B =
[[140 138 132 135 150 145 140 115 125 108 139]
 [134 105 108 154 115 112 126 134 118 116 104]
 [142 130 130 149 109 153 114 108 152 136 128]
 [148 149 135 102 141 112 112 118 123 126 126]
 [119 151 107 149 144 151 133 141 114 111 133]
 [103 110 107 133 122 145 146 139 140 142 135]]
Indices start at 1.
(1, 1) = 140
(3, 10) = 136
(6, 1) = 103
(3, 5) = 109
(2, 2) = 105
(2, 5) = 115
(4, 5) = 141
(5, 4) = 149
(4, 10) = 126
(6, 8) = 139
(4, 8) = 118
(2, 11) = 104
(4, 2) = 149
(5, 1) = 119
(3, 4) = 149
(5, 2) = 151
(6, 10) = 142
(3, 8) = 108
(6, 11) = 135
(2, 6) = 112
(5, 7) = 133

X = [[138, 131, 128, 147, 119, 137, 149, 130, 140, 123, 142, 125, 113, 138, 131, 133], [121, 122, 130, 128, 120, 128, 144, 136, 134, 130, 141, 124, 127, 141, 116, 130], [124, 139, 127, 136, 129, 144, 137, 129, 143, 131, 126, 126, 130, 142, 126, 136], [136, 141, 126, 143, 127, 137, 141, 138, 133, 133, 129, 127, 129, 141, 129, 133], [126, 145, 136, 137, 118, 129, 132, 131, 149, 130, 127, 124, 130, 142, 139, 134], [133, 140, 109, 123, 127, 120, 132, 143, 112, 140, 122, 125, 135, 143, 140, 133], [126, 128, 125, 143, 119, 135, 146, 125, 138, 120, 141, 125, 110, 138, 134, 132], [124, 126, 134, 127, 128, 123, 137, 130, 123, 126, 125, 134, 131, 142, 127, 118], [134, 144, 120, 140, 139, 154, 125, 129, 139, 136, 120, 124, 132, 142, 124, 142]]
Rows and columns are counted from 1.
(1, 1) -> 138
(1, 11) -> 142
(7, 2) -> 128
(2, 7) -> 144
(4, 10) -> 133
(4, 1) -> 136
(3, 12) -> 126
(6, 2) -> 140
(8, 14) -> 142
(9, 16) -> 142
(4, 13) -> 129
(5, 4) -> 137
(9, 2) -> 144
(5, 10) -> 130
(7, 4) -> 143
(6, 10) -> 140
(7, 10) -> 120
(4, 3) -> 126
(8, 12) -> 134
(2, 10) -> 130
(7, 5) -> 119
(2, 9) -> 134
(4, 11) -> 129
(4, 2) -> 141
(5, 1) -> 126
(9, 7) -> 125
(5, 16) -> 134
(1, 9) -> 140
(4, 6) -> 137
(5, 3) -> 136
(9, 3) -> 120
(8, 10) -> 126

grid = ((110, 108, 104, 129, 120, 119, 128, 111, 142, 131, 126, 135, 140, 122, 131), (125, 133, 134, 135, 134, 130, 112, 135, 127, 133, 130, 127, 125, 132, 132), (102, 105, 109, 141, 134, 112, 103, 115, 150, 153, 126, 136, 144, 133, 136), (132, 123, 130, 143, 127, 130, 148, 111, 130, 137, 138, 120, 127, 113, 128), (127, 130, 123, 121, 136, 121, 125, 138, 120, 131, 119, 139, 125, 123, 122), (144, 139, 138, 131, 140, 131, 144, 133, 113, 136, 131, 124, 119, 114, 120), (123, 120, 117, 128, 132, 118, 128, 123, 131, 137, 125, 133, 134, 123, 126), (132, 128, 124, 130, 141, 121, 135, 129, 119, 143, 128, 132, 126, 114, 119), (142, 140, 133, 122, 143, 120, 126, 141, 119, 133, 122, 133, 123, 136, 119), (110, 112, 118, 144, 130, 123, 126, 116, 138, 144, 133, 131, 132, 111, 133), (123, 118, 121, 140, 131, 117, 137, 121, 134, 144, 131, 138, 124, 112, 126))
Rows and columns are counted from 1.
row 1 col 1: 110
row 10 col 14: 111
row 9 col 7: 126
row 4 col 14: 113
row 2 col 4: 135
row 6 col 13: 119
row 3 col 15: 136
row 7 col 4: 128
row 6 col 1: 144
row 7 col 8: 123
row 10 col 2: 112
row 11 col 3: 121
row 9 col 1: 142
row 5 col 6: 121
row 6 col 6: 131
row 2 col 9: 127
row 3 col 4: 141
row 4 col 8: 111
row 9 col 10: 133
row 10 col 11: 133
row 6 col 11: 131
row 1 col 2: 108
row 7 col 12: 133
row 3 col 10: 153
row 2 col 8: 135
row 7 col 1: 123
row 6 col 9: 113
row 4 col 15: 128
row 11 col 1: 123
row 9 col 14: 136
row 9 col 4: 122
row 2 col 7: 112
row 11 col 9: 134
row 6 col 2: 139
row 3 col 5: 134
row 5 col 2: 130
row 8 col 1: 132

m =
[[111 124 103 157]
 [126 126 126 126]
 [120 119 119 120]
 [120 121 121 121]
 [133 123 139 100]
 [131 123 135 104]]
Rows and columns are counted from 1.
row 1 col 1	111
row 4 col 2	121
row 6 col 3	135
row 2 col 3	126
row 6 col 1	131
row 2 col 4	126
row 4 col 4	121

data = [[107, 126, 107, 104, 136, 138, 111, 153, 131, 130, 126, 140, 119, 142, 106, 141], [146, 145, 131, 122, 121, 130, 144, 116, 135, 147, 138, 129, 137, 131, 106, 138], [121, 104, 130, 139, 152, 149, 105, 103, 149, 145, 143, 120, 138, 147, 143, 104], [132, 125, 117, 116, 104, 147, 117, 128, 103, 152, 126, 137, 102, 140, 148, 108], [115, 111, 109, 152, 110, 127, 104, 110, 144, 148, 108, 127, 138, 109, 127, 125], [103, 116, 117, 102, 108, 106, 138, 115, 138, 152, 111, 141, 124, 124, 151, 120], [110, 122, 110, 118, 148, 130, 128, 118, 111, 105, 146, 117, 132, 129, 111, 116], [147, 107, 120, 133, 153, 128, 102, 131, 141, 109, 135, 118, 129, 119, 115, 138]]
Indices start at 1.
(1, 1) = 107
(8, 4) = 133
(8, 5) = 153
(2, 7) = 144
(2, 8) = 116
(5, 2) = 111
(3, 11) = 143
(8, 16) = 138
(8, 14) = 119
(5, 7) = 104
(3, 2) = 104
(1, 4) = 104
(2, 1) = 146
(6, 8) = 115
(2, 16) = 138
(4, 1) = 132
(5, 15) = 127
(3, 12) = 120
(2, 12) = 129
(2, 15) = 106
(2, 13) = 137
(1, 7) = 111
(3, 8) = 103
(1, 6) = 138
(7, 8) = 118
(6, 15) = 151
(2, 14) = 131
(7, 13) = 132
(6, 13) = 124
(7, 2) = 122

arr =
127  116  125  113  126
131  139  141  138  117
126  117  140  154  124
132  112  147  132  134
130  141  104  115  123
132  132  122  145  130
133  138  127  114  132
126  151  122  132  124
131  145  103  125  117
127  149  115  148  143
Rows and columns are counted from 1.
(1, 1) -> 127
(2, 2) -> 139
(8, 3) -> 122
(9, 4) -> 125
(5, 3) -> 104
(3, 2) -> 117
(9, 5) -> 117
(4, 5) -> 134
(9, 3) -> 103
(3, 1) -> 126
(5, 2) -> 141
(10, 3) -> 115
(10, 5) -> 143
(4, 4) -> 132
(6, 2) -> 132

M =
124  133  128  115  149  122  108  157
125  124  127  139  117  120  152  110
124  154  138  112  124  125  110  132
124  134  126  112  153  118  111  156
124  155  137  112  125  124  110  137
124  154  133  112  127  118  115  150
124  155  127  115  129  112  131  157
124  118  119  156  122  114  124  141
Rows and columns are counted from 1.
(1, 1) => 124
(1, 3) => 128
(8, 2) => 118
(1, 2) => 133
(6, 7) => 115
(2, 6) => 120
(2, 8) => 110
(4, 6) => 118
(8, 7) => 124
(8, 1) => 124
(7, 6) => 112
(4, 4) => 112
(8, 4) => 156
(5, 8) => 137
(2, 7) => 152
(3, 6) => 125
(7, 1) => 124
(4, 7) => 111

A =
[[128 128 129 128 129 128 129 128 127 128 128 128 128 128]
 [120 127 116 144 123 142 133 133 141 132 120 124 139 139]
 [128 128 128 128 128 128 128 128 128 128 128 128 128 127]
 [134 135 130 119 131 126 132 120 143 121 134 135 139 143]
 [115 126 128 126 141 108 128 143 121 115 107 135 133 140]
 [128 128 128 125 128 128 128 128 129 128 129 128 128 128]
 [104 131 145 140 126 129 118 126 125 149 111 126 138 145]
 [119 122 114 132 133 136 144 120 111 114 134 132 104 125]]
Rows and columns are counted from 1.
row 1 col 1: 128
row 5 col 3: 128
row 7 col 2: 131
row 6 col 1: 128
row 4 col 1: 134
row 1 col 13: 128
row 2 col 2: 127
row 7 col 8: 126
row 2 col 10: 132
row 5 col 5: 141
row 2 col 11: 120
row 3 col 6: 128
row 8 col 1: 119
row 4 col 8: 120
row 1 col 12: 128
row 8 col 6: 136
row 6 col 3: 128
row 4 col 13: 139
row 5 col 12: 135
row 4 col 10: 121
row 2 col 8: 133
row 2 col 12: 124
row 4 col 7: 132
row 4 col 9: 143
row 1 col 6: 128
row 2 col 13: 139
row 3 col 2: 128
row 8 col 2: 122
row 3 col 1: 128
row 1 col 4: 128
row 1 col 11: 128
row 8 col 12: 132
row 2 col 9: 141
row 6 col 12: 128
